Below are the code and all the weights of a small trained network. Each question names an input and a target symbol and asks about switching units off, where a switched-off unit gives its printed mean instead of its output.

import numpy as np


def w(rows, s, z=0):
    codes = np.array(rows[::2]) - 128.0
    scale = np.full(codes.shape[1], s)
    scale[-1] = z or s
    return codes * scale


def norm(h):
    return h / np.sqrt((h * h).mean(-1, keepdims=True) + 1e-5)


def f(y):
    return np.maximum(y, 0)


def softmax(a):
    e = np.exp(a - a.max(-1, keepdims=True))
    return e / e.sum(-1, keepdims=True)


def log_softmax(a):
    a = a - a.max(-1, keepdims=True)
    return a - np.log(np.exp(a).sum(-1, keepdims=True))


def net(x, mask):
    ids = ['ΓΔΠΦΨΩαεζηθλξ'.index(c) for c in x.split()]
    T = len(ids)
    res = E[ids] + P[:T]
    r = norm(res)
    for j in range(2):
        rows = slice(2 * j, 2 * j + 2)
        q, k, v = (r @ M[0][rows].T for M in (Q, K, V))
        z = softmax(np.where(np.tri(T) > 0, q @ k.T / 2**0.5, -1e9)) @ v
        o = O[0][rows]
        res = res + np.where(mask[j], z, o[:, -1]) @ o[:, :-1]
    y = f(norm(res) @ A[0][:, :-1].T + A[0][:, -1])
    res = res + np.where(mask[2:18], y, B[0][:, -1]) @ B[0][:, :-1]
    return log_softmax(norm(res)[-1] @ U[:, :-1].T + U[:, -1])


Q, K, V, O, A, B = {}, {}, {}, {}, {}, {}
E = w([
[101,133,150,104],'Γ',
[103,122,44,109],'Δ',
[112,115,185,138],'Π',
[72,170,127,126],'Φ',
[104,120,97,200],'Ψ',
[135,139,51,136],'Ω',
[183,196,23,194],'α',
[113,88,174,30],'ε',
[252,123,40,120],'ζ',
[101,39,116,157],'η',
[97,86,94,103],'θ',
[144,69,129,200],'λ',
[83,81,244,133],'ξ',
],0.022)
P = w([
[156,97,1,77],'0',
[189,144,74,105],'1',
[246,217,129,133],'2',
[131,95,104,88],'3',
[134,89,104,94],'4',
[117,81,100,95],'5',
[100,70,85,73],'6',
[141,118,110,92],'7',
],0.0024)
Q[0] = w([
[152,182,137,138],'H0',
[154,146,103,113],'H0',
[70,96,131,65],'H1',
[59,176,245,149],'H1',
],0.011)
K[0] = w([
[153,172,144,188],'H0',
[68,65,130,76],'H0',
[78,71,166,58],'H1',
[1,224,219,209],'H1',
],0.0087)
V[0] = w([
[3,126,158,164],'H0',
[109,209,38,226],'H0',
[254,125,60,131],'H1',
[127,30,111,97],'H1',
],0.0061)
O[0] = w([
[10,149,155,210,196],'H0',
[76,141,146,184,254],'H0',
[102,38,127,117,105],'H1',
[157,121,183,118,208],'H1',
],0.011,0.00099)
A[0] = w([
[27,169,120,194,103],'N0',
[104,164,114,171,130],'N1',
[105,164,103,247,218],'N2',
[207,153,152,227,161],'N3',
[155,86,146,34,3],'N4',
[240,124,114,7,170],'N5',
[99,74,185,72,85],'N6',
[150,159,127,213,86],'N7',
[121,42,242,126,213],'N8',
[59,40,38,145,149],'N9',
[123,254,44,72,150],'N10',
[189,188,252,63,190],'N11',
[134,115,23,137,120],'N12',
[150,57,96,45,117],'N13',
[118,187,195,60,118],'N14',
[154,71,188,165,79],'N15',
],0.0091,0.0039)
B[0] = w([
[51,28,218,92,204],'N0',
[76,56,154,172,173],'N1',
[80,159,224,53,255],'N2',
[85,26,177,125,194],'N3',
[2,186,106,170,152],'N4',
[78,118,171,162,198],'N5',
[120,176,98,253,166],'N6',
[133,72,192,86,168],'N7',
[149,227,80,85,231],'N8',
[179,134,211,156,253],'N9',
[47,87,65,179,214],'N10',
[196,64,77,63,247],'N11',
[163,180,151,87,217],'N12',
[154,244,116,177,189],'N13',
[178,78,63,136,208],'N14',
[185,239,112,178,160],'N15',
],0.0057,0.0066)
U = w([
[76,37,61,55,71],'Γ',
[63,214,8,109,30],'Δ',
[166,21,189,28,33],'Π',
[9,131,166,140,182],'Φ',
[65,67,194,148,179],'Ψ',
[206,208,71,155,37],'Ω',
[101,80,31,233,42],'α',
[130,194,81,8,138],'ε',
[229,54,94,117,199],'ζ',
[171,169,158,216,40],'η',
[105,201,123,161,255],'θ',
[189,39,196,179,13],'λ',
[167,207,208,75,66],'ξ',
],0.014,0.0079)

Each question gives the input, a string of symbols that net reads in full, and the target symbol t.
The units are the heads (2 rows each of Q, K, V and O) and the neurons (one row each of A and B). Each row of codes is followed by its name. A weight is (code - 128) times the scale printed after its matrix; where a second scale follows, it is the last column's (O, A, B and U).
mask holds one flag per unit, heads first, then neurons. A switched-off unit (its flag False) gives its mean, the last column of its rows in O or B, instead of its output. The means were averaged over made-up inputs and are rounded, as every weight is.
A unit's drop is (log p(t) with every unit on - log p(t) with that unit switched off) / (log p(t) with every unit on - log p(t) with every unit switched off).
The circuit of an input: a set's keep is (log p(t) with only the set's units on - log p(t) with every unit switched off) / (log p(t) with every unit on - log p(t) with every unit switched off). Starting from the 12 units with the biggest drops (on a tie, the unit counted first), units are removed one at a time, each time the one whose removal leaves the highest keep (on an exact tie, the one counted first), for as long as the keep stays at least 0.8.
units of the circuit, in order: the units of the circuit, biggest drop first
most important unit: the unit with the biggest drop
k most important neurons: the k neurons with the biggest drops, biggest first
which heads matter: for each layer, one digit per head in row order, 1 if its drop is at least 0.15 and else 0, layers parted by /
drop when u is switched off: that unit's drop, to one decimal
input Π Γ λ Ω, target Ω: 3 most important neurons : [N9 N12 N11]
input Γ ζ α, target ζ: units of the circuit, in order : [H1 H0]
input ε θ Γ Ω Π α, target α: most important unit : N10
input Φ α Ψ ξ Δ, target Ψ: units of the circuit, in order : [H0 N9 H1]
input λ α Ψ Ω, target Ψ: units of the circuit, in order : [N9 N11 H1]
input ξ λ ζ Φ Π Ω, target ζ: units of the circuit, in order : [H1 N9 N0]
input η ξ ξ, target ξ: units of the circuit, in order : [N8 N11 H1]
input Γ Ω α η λ ε, target ε: 2 most important neurons : [N11 N4]
input Φ θ θ Δ Δ, target θ: which heads matter : 01
input Δ Φ α, target Φ: which heads matter : 10
input θ α Δ α Γ α λ Ω, target θ: 2 most important neurons : [N11 N9]
input Ω ε η Φ ξ η, target η: which heads matter : 00
input Φ α ξ λ Δ ξ Ω, target Φ: 2 most important neurons : [N11 N14]
input Γ ξ Π Γ ξ, target ξ: which heads matter : 01
input Ω θ α ξ Φ α α Δ, target Φ: 3 most important neurons : [N11 N8 N9]
input θ Φ ξ Ω, target Φ: 3 most important neurons : [N11 N8 N10]
input ζ λ α Γ, target ζ: 3 most important neurons : [N11 N14 N2]
input η Π ζ Δ Π α Ω, target ζ: 2 most important neurons : [N9 N8]
input ζ Δ η α, target ζ: most important neuron : [N12]
input θ Π Γ Π Γ ξ Δ η, target θ: most important neuron : [N8]
input ξ Γ Π ζ Δ, target ζ: 4 most important neurons : [N2 N9 N10 N8]
input Ψ θ α Δ ξ Π Ω, target θ: 3 most important neurons : [N11 N3 N12]
input α ε ξ Π Γ, target Γ: drop when H1 is switched off : 1.0
